Below is a small trained network, with its code and all its weights. Each question gives an input and a class and asks what happens when units are switched off, that is, made to give their printed mean instead of their output.

import numpy as np


def w(rows, s, z=0):
    codes = np.array(rows[::2]) - 128.0
    scale = np.full(codes.shape[1], s)
    scale[-1] = z or s
    return codes * scale


def norm(h):
    return h / np.sqrt((h * h).mean(-1, keepdims=True) + 1e-5)


def f(y):
    return y / 2 * (1 + np.tanh(0.7978845608 * (y + 0.044715 * y**3)))


def log_softmax(a):
    a = a - a.max(-1, keepdims=True)
    return a - np.log(np.exp(a).sum(-1, keepdims=True))


def net(x, mask):
    res = np.array(x, float).reshape(1, 5) / 4 @ E
    u = 0
    for l in range(2):
        y = f(norm(res) @ A[l][:, :-1].T + A[l][:, -1])
        res = res + np.where(mask[u : u + 16], y, B[l][:, -1]) @ B[l][:, :-1]
        u += 16
    return log_softmax(norm(res)[-1] @ U[:, :-1].T + U[:, -1])


A, B = {}, {}
E = w([
[220,129,61,59,105,73,95,163],'x0',
[169,148,88,255,169,48,237,199],'x1',
[156,136,155,167,89,36,106,20],'x2',
[115,58,73,210,70,182,80,133],'x3',
[153,39,101,82,137,137,191,96],'x4',
],0.005)
A[0] = w([
[94,61,158,204,78,148,107,150,31],'L0N0',
[82,229,109,151,130,109,67,147,122],'L0N1',
[140,91,30,165,53,140,89,143,34],'L0N2',
[144,30,106,97,131,137,208,71,56],'L0N3',
[53,116,228,173,117,163,189,79,1],'L0N4',
[102,198,112,179,101,120,45,161,29],'L0N5',
[126,106,140,158,98,50,97,35,42],'L0N6',
[128,184,180,48,180,72,158,142,130],'L0N7',
[150,99,185,187,66,62,141,40,60],'L0N8',
[112,101,116,161,75,140,104,161,33],'L0N9',
[158,104,97,188,61,165,106,144,30],'L0N10',
[184,148,85,208,133,93,164,195,33],'L0N11',
[60,85,112,99,172,206,148,254,53],'L0N12',
[217,159,53,83,78,98,83,143,7],'L0N13',
[117,116,153,61,102,168,39,112,74],'L0N14',
[115,82,81,150,76,154,78,133,75],'L0N15',
],0.0074,0.0033)
B[0] = w([
[117,89,144,150,217,109,140,86,168],'L0N0',
[218,29,168,99,76,178,155,176,203],'L0N1',
[127,96,147,177,221,122,135,79,192],'L0N2',
[220,113,245,191,55,203,95,243,186],'L0N3',
[61,74,136,102,147,9,56,216,186],'L0N4',
[204,72,165,140,98,174,131,166,178],'L0N5',
[139,234,44,113,151,204,55,207,177],'L0N6',
[164,82,142,197,254,170,133,15,240],'L0N7',
[159,207,57,130,133,148,98,194,193],'L0N8',
[186,132,123,118,166,94,129,79,137],'L0N9',
[146,137,140,126,233,136,160,93,163],'L0N10',
[64,114,133,106,49,135,172,34,235],'L0N11',
[173,228,46,144,111,101,30,155,253],'L0N12',
[4,45,137,90,172,80,90,232,185],'L0N13',
[101,140,103,148,57,111,242,50,217],'L0N14',
[129,115,183,114,206,124,144,37,180],'L0N15',
],0.0072,0.0042)
A[1] = w([
[54,165,172,47,25,150,139,57,60],'L1N0',
[128,215,36,113,133,167,111,174,60],'L1N1',
[190,109,222,134,77,125,108,173,94],'L1N2',
[45,46,133,102,144,29,85,196,99],'L1N3',
[209,195,89,104,100,114,80,146,90],'L1N4',
[142,127,88,186,162,117,157,146,149],'L1N5',
[32,137,196,162,112,105,102,171,35],'L1N6',
[86,148,110,154,31,113,254,104,68],'L1N7',
[93,160,105,163,101,84,228,151,60],'L1N8',
[115,169,136,183,126,69,186,170,111],'L1N9',
[208,95,219,138,54,174,123,182,79],'L1N10',
[151,186,208,87,208,116,167,124,3],'L1N11',
[132,202,214,99,129,102,141,125,79],'L1N12',
[167,211,209,40,161,85,182,150,118],'L1N13',
[71,65,118,66,133,25,106,199,87],'L1N14',
[191,67,91,49,126,65,150,127,101],'L1N15',
],0.0083,0.0054)
B[1] = w([
[149,73,63,77,50,58,223,121,215],'L1N0',
[194,228,109,132,78,87,59,88,242],'L1N1',
[157,111,115,190,116,246,200,200,192],'L1N2',
[16,165,175,99,166,77,166,188,227],'L1N3',
[124,198,105,134,113,105,123,142,229],'L1N4',
[134,135,179,18,100,143,101,74,254],'L1N5',
[33,98,55,114,153,139,104,227,142],'L1N6',
[106,112,115,40,21,99,221,35,201],'L1N7',
[127,86,94,38,39,126,120,96,169],'L1N8',
[112,71,80,61,98,165,109,145,191],'L1N9',
[204,100,161,193,119,178,255,206,236],'L1N10',
[104,62,95,190,156,120,93,65,148],'L1N11',
[166,58,67,182,117,182,23,201,121],'L1N12',
[131,41,87,217,111,170,54,143,168],'L1N13',
[12,127,129,150,160,116,121,182,192],'L1N14',
[50,128,143,212,96,181,78,205,168],'L1N15',
],0.0065,0.0034)
U = w([
[107,99,84,36,25,98,167,50,157],'0',
[165,243,55,133,110,120,22,140,141],'1',
[1,90,130,127,168,102,98,215,147],'2',
[161,72,142,194,248,146,102,23,129],'3',
[204,91,147,170,75,206,175,201,140],'4',
[128,197,178,103,158,105,184,108,199],'5',
[122,183,225,108,126,111,142,107,2],'6',
[121,182,215,117,126,108,147,107,3],'7',
],0.014,0.0092)

Each question gives the input, the list of numbers given to net, and the class t.
The units are the neurons (one row each of A and B). Each row of codes is followed by its name. A weight is (code - 128) times the scale printed after its matrix; where a second scale follows, it is the last column's (A, B and U).
mask holds one flag per neuron, layer by layer. A switched-off neuron (its flag False) gives its mean, the last column of its row in B, instead of its output. The means were averaged over made-up inputs and are rounded, as every weight is.
A unit's drop is (log p(t) with every unit on - log p(t) with that unit switched off) / (log p(t) with every unit on - log p(t) with every unit switched off).
The circuit of an input: a set's keep is (log p(t) with only the set's units on - log p(t) with every unit switched off) / (log p(t) with every unit on - log p(t) with every unit switched off). Starting from the 12 units with the biggest drops (on a tie, the unit counted first), units are removed one at a time, each time the one whose removal leaves the highest keep (on an exact tie, the one counted first), for as long as the keep stays at least 0.8.
units of the circuit, in order: the units of the circuit, biggest drop first
most important unit: the unit with the biggest drop
top k neurons: the k neurons with the biggest drops, biggest first
top k neurons in layer l: the k neurons of layer l with the biggest drops, biggest first
input [-7,6,-2,-3,-2], class 2: top 3 neurons -> L0N4, L0N14, L1N6
input [8,7,6,3,8], class 2: units of the circuit, in order -> L0N13, L1N15
input [4,3,-6,6,-3], class 1: units of the circuit, in order -> L0N12
input [2,8,-8,-8,0], class 0: units of the circuit, in order -> L0N11, L1N8
input [-8,-8,6,-2,-5], class 0: top 4 neurons in layer 0 -> L0N14, L0N13, L0N3, L0N2
input [-7,-1,-4,-6,-8], class 4: top 2 neurons in layer 1 -> L1N2, L1N10
input [3,2,6,-2,-7], class 4: top 2 neurons -> L0N1, L0N5
input [4,-6,7,-1,1], class 1: top 3 neurons -> L0N6, L0N8, L0N11
input [5,6,-5,3,-6], class 0: top 2 neurons -> L0N11, L0N3
input [-5,1,2,5,-2], class 2: top 2 neurons in layer 0 -> L0N4, L0N7
input [8,3,6,-6,5], class 2: top 2 neurons -> L0N13, L0N12
input [3,7,6,4,-6], class 0: top 3 neurons -> L0N11, L0N12, L0N3
input [-6,-2,-3,7,0], class 3: top 3 neurons -> L0N15, L0N13, L0N0
input [3,5,8,-4,-3], class 1: units of the circuit, in order -> L0N6
input [-6,4,1,-7,8], class 4: top 2 neurons in layer 1 -> L1N2, L1N10
input [0,5,5,7,0], class 3: top 2 neurons -> L0N2, L0N12
input [5,-7,-8,-5,6], class 1: top 3 neurons in layer 0 -> L0N12, L0N11, L0N1
input [-5,-6,-2,3,-7], class 4: top 2 neurons -> L0N1, L0N5
input [-3,3,5,5,-2], class 1: top 2 neurons -> L0N8, L0N6
input [1,0,-2,6,-6], class 3: most important unit -> L0N2
input [-6,-2,1,-7,2], class 3: top 2 neurons -> L0N7, L0N13
input [6,-6,5,-5,8], class 4: top 2 neurons in layer 0 -> L0N3, L0N11
input [-4,0,-8,8,-8], class 1: top 3 neurons -> L0N12, L0N7, L0N3
input [3,7,-7,6,-5], class 0: top 4 neurons in layer 0 -> L0N11, L0N6, L0N8, L0N7
